Here is a tiny trained network, its code and every weight. The questions are about switching its units off for an input and a target symbol, where a switched-off unit gives its printed mean instead of its output.

import numpy as np


def w(rows, s, z=0):
    codes = np.array(rows[::2]) - 128.0
    scale = np.full(codes.shape[1], s)
    scale[-1] = z or s
    return codes * scale


def f(y):
    return y / 2 * (1 + np.tanh(0.7978845608 * (y + 0.044715 * y**3)))


def softmax(a):
    e = np.exp(a - a.max(-1, keepdims=True))
    return e / e.sum(-1, keepdims=True)


def log_softmax(a):
    a = a - a.max(-1, keepdims=True)
    return a - np.log(np.exp(a).sum(-1, keepdims=True))


def net(x, mask):
    ids = ['εζημσψ'.index(c) for c in x.split()]
    T = len(ids)
    res = E[ids] + P[:T]
    r = res
    for j in range(3):
        rows = slice(3 * j, 3 * j + 3)
        q, k, v = (r @ M[0][rows].T for M in (Q, K, V))
        z = softmax(np.where(np.tri(T) > 0, q @ k.T / 3**0.5, -1e9)) @ v
        o = O[0][rows]
        res = res + np.where(mask[j], z, o[:, -1]) @ o[:, :-1]
    y = f(res @ A[0][:, :-1].T + A[0][:, -1])
    res = res + np.where(mask[3:7], y, B[0][:, -1]) @ B[0][:, :-1]
    return log_softmax(res[-1] @ U[:, :-1].T + U[:, -1])


Q, K, V, O, A, B = {}, {}, {}, {}, {}, {}
E = w([
[11,115,28,131],'ε',
[86,44,109,111],'ζ',
[192,112,36,175],'η',
[170,105,156,69],'μ',
[135,225,84,61],'σ',
[84,123,145,45],'ψ',
],0.011)
P = w([
[175,79,212,91],'0',
[151,71,59,2],'1',
[182,125,51,35],'2',
[120,142,240,209],'3',
[80,104,220,171],'4',
[157,147,5,57],'5',
[143,159,66,134],'6',
],0.0066)
Q[0] = w([
[138,207,123,206],'h0',
[143,169,92,188],'h0',
[168,118,58,76],'h0',
[70,55,75,4],'h1',
[110,190,133,47],'h1',
[110,115,136,192],'h1',
[190,109,14,17],'h2',
[151,129,149,144],'h2',
[124,138,117,121],'h2',
],0.014)
K[0] = w([
[104,81,161,44],'h0',
[35,77,141,120],'h0',
[96,194,229,251],'h0',
[74,191,58,218],'h1',
[148,198,141,115],'h1',
[111,66,142,118],'h1',
[86,156,255,209],'h2',
[167,147,65,115],'h2',
[136,129,125,143],'h2',
],0.011)
V[0] = w([
[229,75,202,134],'h0',
[63,76,247,45],'h0',
[43,137,103,63],'h0',
[105,69,73,154],'h1',
[156,247,198,74],'h1',
[21,147,62,125],'h1',
[168,40,155,144],'h2',
[25,48,95,197],'h2',
[99,89,1,104],'h2',
],0.0085)
O[0] = w([
[109,102,176,254,135],'h0',
[31,81,211,115,209],'h0',
[135,104,163,53,201],'h0',
[95,238,148,239,221],'h1',
[145,83,119,46,2],'h1',
[95,161,204,80,239],'h1',
[96,193,153,228,195],'h2',
[167,211,193,99,168],'h2',
[198,186,99,96,228],'h2',
],0.0089,0.0033)
A[0] = w([
[134,79,185,58,8],'n0',
[216,119,75,40,214],'n1',
[143,2,128,141,92],'n2',
[64,95,216,68,113],'n3',
],0.006,0.0014)
B[0] = w([
[53,168,191,108,174],'n0',
[170,104,136,232,243],'n1',
[157,102,3,78,175],'n2',
[62,96,189,32,252],'n3',
],0.0058,0.0032)
U = w([
[100,232,198,141,137],'ε',
[89,84,151,86,9],'ζ',
[197,153,81,3,180],'η',
[207,159,56,196,254],'μ',
[160,61,78,91,100],'σ',
[94,61,167,197,53],'ψ',
],0.0051,0.0036)

Each question gives the input, a string of symbols that net reads in full, and the target symbol t.
The units are the heads (3 rows each of Q, K, V and O) and the neurons (one row each of A and B). Each row of codes is followed by its name. A weight is (code - 128) times the scale printed after its matrix; where a second scale follows, it is the last column's (O, A, B and U).
mask holds one flag per unit, heads first, then neurons. A switched-off unit (its flag False) gives its mean, the last column of its rows in O or B, instead of its output. The means were averaged over made-up inputs and are rounded, as every weight is.
A unit's drop is (log p(t) with every unit on - log p(t) with that unit switched off) / (log p(t) with every unit on - log p(t) with every unit switched off).
The circuit of an input: a set's keep is (log p(t) with only the set's units on - log p(t) with every unit switched off) / (log p(t) with every unit on - log p(t) with every unit switched off). Starting from all 7 units, units are removed one at a time, each time the one whose removal leaves the highest keep (on an exact tie, the one counted first), for as long as the keep stays at least 0.8.
circuit, biggest first: the units of the circuit, biggest drop first
most important unit: the unit with the biggest drop
which heads matter: for each layer, one digit per head in row order, 1 if its drop is at least 0.15 and else 0, layers parted by /
drop of u: that unit's drop, to one decimal
input μ ε ζ μ μ ζ, target ψ: which heads matter	101
input σ η ψ, target σ: circuit, biggest first	(h2 h1)
input ψ ε ε σ ζ, target η: circuit, biggest first	(h0)
input μ ε σ μ, target η: circuit, biggest first	(h2 h0)
input ε η ζ η ζ, target μ: circuit, biggest first	(h0 n3)
input μ ζ ψ, target ψ: which heads matter	101
input ζ η ε σ ψ, target η: circuit, biggest first	(h0 h2)
input μ ζ μ, target ψ: circuit, biggest first	(h0 h2)
input σ μ ψ ψ, target ζ: which heads matter	110
input ζ ε μ, target ε: circuit, biggest first	(h1 h2)
input σ ε ζ μ, target η: which heads matter	111
input η ζ σ, target μ: which heads matter	100
input η ζ μ, target μ: circuit, biggest first	(h0 h1)
input σ η μ, target σ: most important unit	h2
input ε σ η σ, target η: which heads matter	110
input η σ ψ ψ, target η: circuit, biggest first	(h1 h0)
input μ ε σ ε, target η: circuit, biggest first	(h0 h2)
input μ η η, target ψ: which heads matter	101
input ζ σ ε ζ ε η, target ε: drop of h2	0.5
input σ ε ε η, target η: circuit, biggest first	(h0)
input σ ε σ ζ, target η: drop of n0	0.0
